[[135 138 135 124 138 127 125]
 [129 128 139 111 131 119 135]
 [135 126 126 131 122 133 128]
 [128 126 141 127 122 133 149]
 [133 131 129 121 130 132 132]]
:
[[135 129 135 128 133]
 [138 128 126 126 131]
 [135 139 126 141 129]
 [124 111 131 127 121]
 [138 131 122 122 130]
 [127 119 133 133 132]
 [125 135 128 149 132]]

[[129 128 122 132 126 129 128 129 127 130 133 132 122 125 128 133]
 [130 128 132 124 122 117 127 130 127 126 142 127 132 127 136 142]
 [126 130 133 128 130 124 126 127 126 127 133 129 131 124 130 119]
 [136 128 117 126 128 119 127 128 133 125 115 124 125 126 126 140]
 [130 128 122 127 125 117 128 130 135 127 128 126 128 128 120 135]
 [130 125 125 126 127 151 130 129 130 129 146 134 129 129 126 134]]
:
[[129 130 126 136 130 130]
 [128 128 130 128 128 125]
 [122 132 133 117 122 125]
 [132 124 128 126 127 126]
 [126 122 130 128 125 127]
 [129 117 124 119 117 151]
 [128 127 126 127 128 130]
 [129 130 127 128 130 129]
 [127 127 126 133 135 130]
 [130 126 127 125 127 129]
 [133 142 133 115 128 146]
 [132 127 129 124 126 134]
 [122 132 131 125 128 129]
 [125 127 124 126 128 129]
 [128 136 130 126 120 126]
 [133 142 119 140 135 134]]

[[141 155 110 144 119 137 126]
 [134 124 130 130 128 112 132]
 [123 141 115 107 115 121 134]
 [121 134 131 140 122 147 121]]
:
[[141 134 123 121]
 [155 124 141 134]
 [110 130 115 131]
 [144 130 107 140]
 [119 128 115 122]
 [137 112 121 147]
 [126 132 134 121]]

[[140 131 131 108 129 134 136 109 124 131 115 114 126 121]
 [131 129 130 128 118 120 123 124 124 101 141 134 140 125]
 [119 127 133 139 135 124 123 127 119 118 122 122 135 137]
 [130 135 137 117 133 138 129 125 127 133 134 130 129 131]]
:
[[140 131 119 130]
 [131 129 127 135]
 [131 130 133 137]
 [108 128 139 117]
 [129 118 135 133]
 [134 120 124 138]
 [136 123 123 129]
 [109 124 127 125]
 [124 124 119 127]
 [131 101 118 133]
 [115 141 122 134]
 [114 134 122 130]
 [126 140 135 129]
 [121 125 137 131]]

[[153 148]
 [156 143]
 [143 157]]
:
[[153 156 143]
 [148 143 157]]

[[113 128 112 142 126 121]
 [143 103 127 109 106 106]
 [116 115 123 119 116 122]]
:
[[113 143 116]
 [128 103 115]
 [112 127 123]
 [142 109 119]
 [126 106 116]
 [121 106 122]]
---
[[119 145 127 114]
 [126 110 135 126]
 [130 115 140 127]
 [153 110 141 102]]
:
[[145 127]
 [110 135]]

[[140 119 155 117]
 [136 139 118 118]
 [142 131 149 120]]
:
[[119 155]
 [139 118]]

[[141 123 131 113 134]
 [156 108 115 134 111]
 [151 113 117 127 117]
 [117 126 136 157 118]
 [122 133  98 140 112]]
:
[[123 131]
 [108 115]]

[[134 127 114 117 102]
 [121 121 150 149 157]
 [135 126 114 120 102]
 [124 136 129 129 144]]
:
[[127 114]
 [121 150]]

[[142 118 103 141 148]
 [145 102 141 147 157]
 [105 111 131 100 154]
 [128 149 115 115  99]
 [115 140 130 109 115]]
:
[[118 103]
 [102 141]]

[[155 123 121 138]
 [155 122 124 138]
 [155 119 139 135]
 [155 126 121 134]]
:
[[123 121]
 [122 124]]
